Here is a tiny trained network, its code and every weight. The questions are about switching its units off for an input and a target symbol, where a switched-off unit gives its printed mean instead of its output.

import numpy as np


def w(rows, s, z=0):
    codes = np.array(rows[::2]) - 128.0
    scale = np.full(codes.shape[1], s)
    scale[-1] = z or s
    return codes * scale


def norm(h):
    return h / np.sqrt((h * h).mean(-1, keepdims=True) + 1e-5)


def f(y):
    return y / 2 * (1 + np.tanh(0.7978845608 * (y + 0.044715 * y**3)))


def softmax(a):
    e = np.exp(a - a.max(-1, keepdims=True))
    return e / e.sum(-1, keepdims=True)


def log_softmax(a):
    a = a - a.max(-1, keepdims=True)
    return a - np.log(np.exp(a).sum(-1, keepdims=True))


def net(x, mask):
    ids = ['ΔΦΩαλτ'.index(c) for c in x.split()]
    T = len(ids)
    res = E[ids] + P[:T]
    r = norm(res)
    for j in range(2):
        rows = slice(3 * j, 3 * j + 3)
        q, k, v = (r @ M[0][rows].T for M in (Q, K, V))
        z = softmax(np.where(np.tri(T) > 0, q @ k.T / 3**0.5, -1e9)) @ v
        o = O[0][rows]
        res = res + np.where(mask[j], z, o[:, -1]) @ o[:, :-1]
    y = f(norm(res) @ A[0][:, :-1].T + A[0][:, -1])
    res = res + np.where(mask[2:6], y, B[0][:, -1]) @ B[0][:, :-1]
    return log_softmax(norm(res)[-1] @ U[:, :-1].T + U[:, -1])


Q, K, V, O, A, B = {}, {}, {}, {}, {}, {}
E = w([
[165,135,218,142,107,64],'Δ',
[123,61,115,215,74,144],'Φ',
[109,116,123,50,255,133],'Ω',
[110,154,91,29,122,96],'α',
[156,155,107,151,194,133],'λ',
[192,92,114,118,212,118],'τ',
],0.027)
P = w([
[146,84,61,174,172,4],'0',
[115,116,78,179,146,72],'1',
[121,115,89,158,148,99],'2',
[126,140,105,139,132,116],'3',
[129,134,114,132,122,136],'4',
[149,141,119,106,119,157],'5',
[163,143,133,90,115,178],'6',
[169,152,150,89,98,193],'7',
[198,116,147,64,100,196],'8',
],0.017)
Q[0] = w([
[136,67,101,118,88,88],'head 1',
[214,117,35,132,151,144],'head 1',
[80,171,82,160,70,80],'head 1',
[151,88,114,85,105,57],'head 2',
[70,121,111,138,45,144],'head 2',
[210,174,138,4,233,159],'head 2',
],0.015)
K[0] = w([
[139,132,173,160,139,183],'head 1',
[149,76,115,100,127,217],'head 1',
[163,122,190,244,210,122],'head 1',
[210,161,33,95,117,197],'head 2',
[100,69,50,67,135,65],'head 2',
[225,115,218,209,142,253],'head 2',
],0.014)
V[0] = w([
[96,206,180,148,98,123],'head 1',
[56,116,225,171,183,193],'head 1',
[178,103,79,166,118,183],'head 1',
[130,41,93,143,111,166],'head 2',
[91,187,5,14,116,78],'head 2',
[115,212,130,218,111,169],'head 2',
],0.014)
O[0] = w([
[141,146,39,127,126,57,8],'head 1',
[104,4,86,121,216,140,41],'head 1',
[151,89,144,235,96,111,131],'head 1',
[118,97,76,158,73,230,136],'head 2',
[9,196,157,209,177,101,102],'head 2',
[225,156,104,131,136,57,77],'head 2',
],0.012,0.011)
A[0] = w([
[122,168,103,2,183,76,207],'neuron 1',
[167,202,126,107,165,151,255],'neuron 2',
[32,70,95,194,115,120,84],'neuron 3',
[115,177,127,95,119,70,103],'neuron 4',
],0.017,0.0065)
B[0] = w([
[172,120,136,29,142,209,218],'neuron 1',
[168,158,112,197,158,114,251],'neuron 2',
[115,33,69,118,10,112,157],'neuron 3',
[197,88,242,151,115,59,153],'neuron 4',
],0.013)
U = w([
[118,163,97,204,160,82,227],'Δ',
[135,77,255,214,116,234,11],'Φ',
[154,45,248,113,80,17,93],'Ω',
[76,66,107,83,177,99,202],'α',
[136,67,51,180,23,108,162],'λ',
[90,226,194,163,10,201,2],'τ',
],0.0073,0.0051)

Each question gives the input, a string of symbols that net reads in full, and the target symbol t.
The units are the heads (3 rows each of Q, K, V and O) and the neurons (one row each of A and B). Each row of codes is followed by its name. A weight is (code - 128) times the scale printed after its matrix; where a second scale follows, it is the last column's (O, A, B and U).
mask holds one flag per unit, heads first, then neurons. A switched-off unit (its flag False) gives its mean, the last column of its rows in O or B, instead of its output. The means were averaged over made-up inputs and are rounded, as every weight is.
A unit's drop is (log p(t) with every unit on - log p(t) with that unit switched off) / (log p(t) with every unit on - log p(t) with every unit switched off).
The circuit of an input: a set's keep is (log p(t) with only the set's units on - log p(t) with every unit switched off) / (log p(t) with every unit on - log p(t) with every unit switched off). Starting from all 6 units, units are removed one at a time, each time the one whose removal leaves the highest keep (on an exact tie, the one counted first), for as long as the keep stays at least 0.8.
circuit, biggest first: the units of the circuit, biggest drop first
top k neurons: the k neurons with the biggest drops, biggest first
heads that matter: for each layer, one digit per head in row order, 1 if its drop is at least 0.15 and else 0, layers parted by /
drop when u is switched off: that unit's drop, to one decimal
input α Ω α, target α: circuit, biggest first : (head 1)
input τ τ Φ Ω τ τ τ λ, target Δ: heads that matter : 01
input Ω τ Ω Δ τ, target α: heads that matter : 11
input Δ λ τ Ω τ, target α: heads that matter : 10
input Φ Δ α Δ τ τ Δ Φ τ, target λ: heads that matter : 01
input λ Δ τ τ λ Δ Φ, target λ: circuit, biggest first : (head 1; neuron 3)
input τ Φ α, target λ: top 2 neurons : (neuron 1; neuron 4)
input α Φ Φ α, target λ: circuit, biggest first : (head 1; neuron 1)
input τ λ Δ τ λ α, target Ω: circuit, biggest first : (head 2; neuron 4)
input τ τ λ λ Φ λ τ, target Δ: drop when neuron 2 is switched off : 0.1
input τ τ Ω λ λ, target Δ: drop when head 2 is switched off : 0.2
input τ α Δ, target Δ: drop when neuron 3 is switched off : -0.1
